Here is a tiny trained network, its code and every weight. The questions are about switching its units off for an input and a class, where a switched-off unit gives its printed mean instead of its output.

import numpy as np


def w(rows, s, z=0):
    codes = np.array(rows[::2]) - 128.0
    scale = np.full(codes.shape[1], s)
    scale[-1] = z or s
    return codes * scale


def norm(h):
    return h / np.sqrt((h * h).mean(-1, keepdims=True) + 1e-5)


def f(y):
    return y / 2 * (1 + np.tanh(0.7978845608 * (y + 0.044715 * y**3)))


def log_softmax(a):
    a = a - a.max(-1, keepdims=True)
    return a - np.log(np.exp(a).sum(-1, keepdims=True))


def net(x, mask):
    res = np.array(x, float).reshape(1, 4) / 4 @ E
    u = 0
    for l in range(2):
        y = f(norm(res) @ A[l][:, :-1].T + A[l][:, -1])
        res = res + np.where(mask[u : u + 11], y, B[l][:, -1]) @ B[l][:, :-1]
        u += 11
    return log_softmax(norm(res)[-1] @ U[:, :-1].T + U[:, -1])


A, B = {}, {}
E = w([
[80,106,134,105,156,140,107],'x0',
[119,167,107,169,114,255,134],'x1',
[32,120,113,168,83,94,227],'x2',
[112,154,125,12,90,158,195],'x3',
],0.0048)
A[0] = w([
[120,129,119,189,146,65,52,160],'0.n1',
[74,175,102,194,122,197,148,60],'0.n2',
[160,171,149,129,104,131,115,90],'0.n3',
[106,129,87,114,113,117,176,132],'0.n4',
[104,104,134,196,153,69,174,127],'0.n5',
[162,160,126,122,121,116,168,157],'0.n6',
[151,110,131,204,135,165,23,202],'0.n7',
[171,103,154,160,130,208,60,5],'0.n8',
[138,129,202,132,141,200,174,102],'0.n9',
[216,153,139,124,149,254,57,74],'0.n10',
[208,148,125,43,151,75,17,157],'0.n11',
],0.0071,0.0025)
B[0] = w([
[75,102,93,180,105,123,73,191],'0.n1',
[186,96,151,174,128,179,187,174],'0.n2',
[106,78,106,140,181,162,121,134],'0.n3',
[158,169,194,74,150,113,111,149],'0.n4',
[91,139,144,132,133,143,16,166],'0.n5',
[16,75,141,77,162,150,108,144],'0.n6',
[136,153,189,169,164,51,222,237],'0.n7',
[106,238,76,125,115,120,155,182],'0.n8',
[166,130,122,85,155,129,96,148],'0.n9',
[79,118,85,91,115,47,38,254],'0.n10',
[151,106,165,165,117,254,223,231],'0.n11',
],0.0071,0.0065)
A[1] = w([
[146,128,56,81,127,150,11,23],'1.n1',
[155,42,128,255,163,185,144,37],'1.n2',
[92,159,42,69,76,156,47,105],'1.n3',
[187,129,103,66,162,158,216,246],'1.n4',
[63,177,114,148,98,119,154,118],'1.n5',
[172,15,120,72,128,199,173,89],'1.n6',
[195,72,166,217,173,153,145,49],'1.n7',
[116,90,186,228,146,135,116,208],'1.n8',
[154,138,173,30,152,13,144,147],'1.n9',
[109,161,50,194,193,22,70,229],'1.n10',
[155,162,114,247,165,136,126,120],'1.n11',
],0.0071,0.0012)
B[1] = w([
[103,114,148,151,101,89,67,158],'1.n1',
[145,122,169,95,189,46,148,215],'1.n2',
[116,93,143,160,99,53,116,174],'1.n3',
[144,128,114,163,95,126,41,185],'1.n4',
[195,101,98,128,188,143,97,161],'1.n5',
[149,185,110,140,130,190,137,186],'1.n6',
[43,106,88,115,143,106,156,190],'1.n7',
[141,140,77,108,98,49,109,217],'1.n8',
[125,101,117,167,178,97,179,170],'1.n9',
[173,161,127,102,71,254,105,254],'1.n10',
[96,71,165,87,154,147,176,223],'1.n11',
],0.0096,0.0067)
U = w([
[81,93,149,118,200,36,217,244],'0',
[166,191,124,132,124,254,161,126],'1',
[100,124,127,142,63,73,23,2],'2',
],0.009,0.00054)

Each question gives the input, the list of numbers given to net, and the class t.
The units are the neurons (one row each of A and B). Each row of codes is followed by its name. A weight is (code - 128) times the scale printed after its matrix; where a second scale follows, it is the last column's (A, B and U).
mask holds one flag per neuron, layer by layer. A switched-off neuron (its flag False) gives its mean, the last column of its row in B, instead of its output. The means were averaged over made-up inputs and are rounded, as every weight is.
A unit's drop is (log p(t) with every unit on - log p(t) with that unit switched off) / (log p(t) with every unit on - log p(t) with every unit switched off).
The circuit of an input: a set's keep is (log p(t) with only the set's units on - log p(t) with every unit switched off) / (log p(t) with every unit on - log p(t) with every unit switched off). Starting from the 12 units with the biggest drops (on a tie, the unit counted first), units are removed one at a time, each time the one whose removal leaves the highest keep (on an exact tie, the one counted first), for as long as the keep stays at least 0.8.
units of the circuit, in order: the units of the circuit, biggest drop first
most important unit: the unit with the biggest drop
k most important neurons: the k neurons with the biggest drops, biggest first
top k neurons in layer l: the k neurons of layer l with the biggest drops, biggest first
drop of u: that unit's drop, to one decimal
input [8,7,0,2], class 2: most important unit -> 0.n11
input [3,2,4,1], class 1: 4 most important neurons -> 0.n7, 0.n1, 0.n4, 1.n6
input [6,2,2,-8], class 0: 3 most important neurons -> 0.n10, 0.n7, 1.n11
input [1,-2,-5,0], class 0: units of the circuit, in order -> 0.n11, 1.n10, 1.n2
input [-1,1,3,6], class 1: top 2 neurons in layer 0 -> 0.n10, 0.n7
input [1,-1,-2,1], class 1: 2 most important neurons -> 0.n11, 1.n6
input [0,2,-3,-6], class 1: 3 most important neurons -> 1.n10, 0.n8, 0.n10
input [-6,-1,6,-7], class 2: top 2 neurons in layer 1 -> 1.n10, 1.n8
input [-4,-7,4,0], class 2: top 2 neurons in layer 0 -> 0.n5, 0.n7
input [-5,-2,0,8], class 1: top 2 neurons in layer 1 -> 1.n2, 1.n4
input [-6,-7,-1,1], class 1: units of the circuit, in order -> 0.n7, 0.n11
input [4,3,-4,-6], class 1: 4 most important neurons -> 1.n10, 0.n7, 0.n10, 0.n8
input [-3,-1,-7,-8], class 0: 2 most important neurons -> 0.n11, 0.n7
input [-6,-2,-5,2], class 1: units of the circuit, in order -> 0.n11
input [-5,-6,5,0], class 2: top 2 neurons in layer 0 -> 0.n5, 0.n7
input [3,6,-5,2], class 2: 2 most important neurons -> 0.n10, 1.n3
input [1,0,-4,-1], class 0: 2 most important neurons -> 0.n11, 1.n10
input [8,0,8,-5], class 2: 3 most important neurons -> 0.n5, 0.n11, 0.n7
input [-3,-6,2,0], class 2: top 2 neurons in layer 0 -> 0.n5, 0.n7
input [-5,-5,-8,4], class 1: most important neuron -> 0.n11
input [-4,-3,6,-3], class 2: 2 most important neurons -> 0.n5, 0.n7
input [1,3,-1,4], class 2: drop of 0.n7 -> 0.7
input [-6,-2,-8,-5], class 0: drop of 0.n11 -> 2.6
input [-8,5,2,-6], class 0: drop of 0.n11 -> 0.0
